Below is a small trained network, with its code and all its weights. Each question gives an input and a target symbol and asks what happens when units are switched off, that is, made to give their printed mean instead of their output.

import numpy as np


def w(rows, s, z=0):
    codes = np.array(rows[::2]) - 128.0
    scale = np.full(codes.shape[1], s)
    scale[-1] = z or s
    return codes * scale


def norm(h):
    return h / np.sqrt((h * h).mean(-1, keepdims=True) + 1e-5)


def f(y):
    return np.maximum(y, 0)


def softmax(a):
    e = np.exp(a - a.max(-1, keepdims=True))
    return e / e.sum(-1, keepdims=True)


def log_softmax(a):
    a = a - a.max(-1, keepdims=True)
    return a - np.log(np.exp(a).sum(-1, keepdims=True))


def net(x, mask):
    ids = ['αβγδεζηθλμξστφψω'.index(c) for c in x.split()]
    T = len(ids)
    res = E[ids] + P[:T]
    r = norm(res)
    for j in range(2):
        rows = slice(3 * j, 3 * j + 3)
        q, k, v = (r @ M[0][rows].T for M in (Q, K, V))
        z = softmax(np.where(np.tri(T) > 0, q @ k.T / 3**0.5, -1e9)) @ v
        o = O[0][rows]
        res = res + np.where(mask[j], z, o[:, -1]) @ o[:, :-1]
    y = f(norm(res) @ A[0][:, :-1].T + A[0][:, -1])
    res = res + np.where(mask[2:18], y, B[0][:, -1]) @ B[0][:, :-1]
    return log_softmax(norm(res)[-1] @ U[:, :-1].T + U[:, -1])


Q, K, V, O, A, B = {}, {}, {}, {}, {}, {}
E = w([
[148,172,106,95,135,165,104,179],'α',
[109,85,78,53,164,59,150,184],'β',
[157,154,95,124,123,167,105,201],'γ',
[167,161,96,117,120,164,95,168],'δ',
[99,155,153,137,99,110,165,110],'ε',
[181,152,121,134,126,153,95,179],'ζ',
[57,148,143,128,119,146,161,128],'η',
[143,127,76,113,149,135,36,145],'θ',
[117,48,129,135,88,11,214,146],'λ',
[162,182,44,112,151,121,125,180],'μ',
[120,138,106,171,54,108,78,136],'ξ',
[125,216,145,85,170,60,104,108],'σ',
[143,89,94,172,86,154,80,127],'τ',
[91,142,183,148,118,153,156,117],'φ',
[127,116,175,113,104,104,44,94],'ψ',
[112,76,137,135,201,150,93,142],'ω',
],0.011)
P = w([
[186,65,119,36,70,118,196,123],'0',
[144,91,165,154,65,73,184,253],'1',
[129,99,164,160,75,79,181,240],'2',
[139,110,149,140,88,93,158,208],'3',
[130,117,157,152,95,97,155,203],'4',
[119,128,165,162,100,110,153,197],'5',
[126,133,156,160,108,119,145,184],'6',
[116,144,151,156,117,127,139,174],'7',
[116,155,159,162,125,133,135,166],'8',
[112,162,159,165,129,145,126,153],'9',
[116,170,147,169,138,147,126,133],'10',
[112,180,148,169,145,152,124,121],'11',
[117,186,153,179,150,152,124,114],'12',
],0.0054)
Q[0] = w([
[219,150,100,110,91,118,7,170],'H0',
[145,89,109,70,158,109,166,63],'H0',
[93,34,164,90,176,64,188,42],'H0',
[184,90,62,126,108,152,59,98],'H1',
[86,58,175,140,187,74,234,66],'H1',
[134,158,150,228,88,187,137,160],'H1',
],0.011)
K[0] = w([
[77,194,170,225,217,105,47,134],'H0',
[120,108,106,99,91,53,156,218],'H0',
[161,60,131,83,99,45,184,208],'H0',
[118,163,179,181,131,81,68,174],'H1',
[169,39,144,5,83,82,193,181],'H1',
[134,151,187,117,84,204,111,1],'H1',
],0.0081)
V[0] = w([
[127,54,202,114,184,141,159,130],'H0',
[102,159,1,84,122,56,91,99],'H0',
[83,101,59,175,183,146,144,191],'H0',
[192,64,138,142,103,108,102,79],'H1',
[160,226,168,115,119,70,145,112],'H1',
[42,178,99,153,59,88,82,79],'H1',
],0.0073)
O[0] = w([
[53,81,105,122,141,188,103,65,92],'H0',
[200,63,180,192,88,93,79,225,45],'H0',
[67,133,131,186,160,182,154,205,96],'H0',
[30,243,93,117,155,144,101,137,14],'H1',
[24,80,199,56,146,64,169,164,52],'H1',
[105,112,83,121,46,86,147,254,6],'H1',
],0.0065,0.0014)
A[0] = w([
[88,179,148,76,175,153,220,142,138],'N0',
[104,5,95,196,46,135,183,59,3],'N1',
[102,74,173,181,191,105,135,112,54],'N2',
[119,112,77,113,137,129,181,58,251],'N3',
[149,120,165,203,153,144,116,90,26],'N4',
[138,152,132,103,89,135,238,143,139],'N5',
[134,192,5,154,161,85,36,163,45],'N6',
[77,72,120,164,73,68,43,175,145],'N7',
[143,73,114,124,175,213,1,130,167],'N8',
[184,57,52,156,131,151,53,188,89],'N9',
[157,122,85,121,207,102,177,193,22],'N10',
[63,156,131,192,49,76,97,126,63],'N11',
[128,57,171,118,116,99,222,105,10],'N12',
[77,80,153,210,138,54,12,106,150],'N13',
[197,137,111,64,55,135,129,159,39],'N14',
[137,185,204,161,195,73,96,170,17],'N15',
],0.0072,0.005)
B[0] = w([
[180,147,149,168,104,89,93,116,239],'N0',
[196,172,28,47,105,195,224,126,183],'N1',
[72,96,68,85,124,121,105,170,167],'N2',
[170,53,116,108,90,154,138,181,253],'N3',
[132,143,94,160,127,55,118,204,148],'N4',
[92,145,101,144,159,169,167,103,232],'N5',
[106,70,88,105,153,78,102,19,176],'N6',
[137,180,148,94,153,133,164,50,212],'N7',
[38,168,78,152,188,69,175,172,185],'N8',
[133,170,140,191,96,118,78,100,225],'N9',
[125,70,153,77,92,106,30,115,180],'N10',
[163,75,127,120,144,151,78,195,174],'N11',
[168,95,72,207,109,117,90,108,175],'N12',
[46,97,37,79,136,198,88,68,184],'N13',
[46,87,177,125,122,178,94,107,176],'N14',
[153,115,108,1,174,114,132,90,166],'N15',
],0.0086,0.0048)
U = w([
[98,179,156,84,128,112,182,207,188],'α',
[199,1,118,147,134,78,51,154,78],'β',
[159,132,185,170,129,138,128,78,182],'γ',
[59,99,129,45,105,158,120,11,11],'δ',
[116,78,166,92,194,149,165,159,108],'ε',
[167,148,141,194,152,81,145,183,203],'ζ',
[41,137,67,106,215,147,156,199,142],'η',
[148,217,40,202,116,92,83,62,23],'θ',
[197,110,43,96,90,163,170,156,171],'λ',
[110,161,137,165,193,166,162,111,141],'μ',
[88,80,183,202,109,210,98,136,125],'ξ',
[180,185,138,68,185,59,152,103,218],'σ',
[178,153,110,65,194,209,46,182,1],'τ',
[76,109,166,165,131,73,193,113,206],'φ',
[86,220,86,82,9,89,106,179,14],'ψ',
[127,95,188,122,58,72,154,121,140],'ω',
],0.0091,0.0036)

Each question gives the input, a string of symbols that net reads in full, and the target symbol t.
The units are the heads (3 rows each of Q, K, V and O) and the neurons (one row each of A and B). Each row of codes is followed by its name. A weight is (code - 128) times the scale printed after its matrix; where a second scale follows, it is the last column's (O, A, B and U).
mask holds one flag per unit, heads first, then neurons. A switched-off unit (its flag False) gives its mean, the last column of its rows in O or B, instead of its output. The means were averaged over made-up inputs and are rounded, as every weight is.
A unit's drop is (log p(t) with every unit on - log p(t) with that unit switched off) / (log p(t) with every unit on - log p(t) with every unit switched off).
The circuit of an input: a set's keep is (log p(t) with only the set's units on - log p(t) with every unit switched off) / (log p(t) with every unit on - log p(t) with every unit switched off). Starting from the 12 units with the biggest drops (on a tie, the unit counted first), units are removed one at a time, each time the one whose removal leaves the highest keep (on an exact tie, the one counted first), for as long as the keep stays at least 0.8.
circuit, biggest first: the units of the circuit, biggest drop first
most important unit: the unit with the biggest drop
k most important neurons: the k neurons with the biggest drops, biggest first
heads that matter: for each layer, one digit per head in row order, 1 if its drop is at least 0.15 and else 0, layers parted by /
input φ β β, target β: most important unit -> N10
input η δ η η α ξ, target ψ: circuit, biggest first -> [H1 N7]
input η τ η ω ξ σ β λ η φ τ τ α, target θ: heads that matter -> 00
input τ η ω η σ η λ δ γ η, target θ: heads that matter -> 01
input θ β δ η, target τ: heads that matter -> 11
input η η δ η μ μ, target β: circuit, biggest first -> [N10 H1]
input δ η ψ φ, target σ: circuit, biggest first -> [H0 H1 N15]
input η η β φ η η η η τ ψ δ ω η, target λ: 2 most important neurons -> [N1 N3]
input ψ δ ξ ξ η η δ δ ξ τ, target θ: circuit, biggest first -> [N3 H0]
input η ε δ, target ξ: circuit, biggest first -> [N14 N1]
input η α φ η φ φ, target λ: circuit, biggest first -> [N1 H1]
input δ λ η α η η η η μ φ η, target σ: circuit, biggest first -> [H0 N15 H1 N4]
input ζ η φ φ λ η ψ η, target γ: heads that matter -> 01
input δ ω τ ξ η η η η σ ξ τ τ γ, target θ: 2 most important neurons -> [N6 N3]
input ζ η η θ, target θ: most important unit -> N9
input η ζ η η η η ζ α, target ξ: heads that matter -> 01
input ψ ω η τ β ξ δ η ξ η, target ψ: heads that matter -> 11
input θ η ψ φ η η β ε ξ α φ τ, target λ: circuit, biggest first -> [H1 N1]
input ψ α α φ, target ψ: heads that matter -> 11
input β α η β ε, target η: most important unit -> H0
input γ ζ η φ η α η γ δ, target ξ: heads that matter -> 01
input λ η ξ δ β η δ β η, target ξ: heads that matter -> 11
input η η η ψ, target δ: heads that matter -> 00
input α η ψ τ α θ η ξ γ, target ψ: heads that matter -> 01
input η ξ η η δ τ, target θ: heads that matter -> 01
input ω θ λ, target λ: heads that matter -> 00
input β γ ζ η φ ξ α δ, target ψ: circuit, biggest first -> [H1]
input ε α τ β η η η η, target ω: heads that matter -> 11
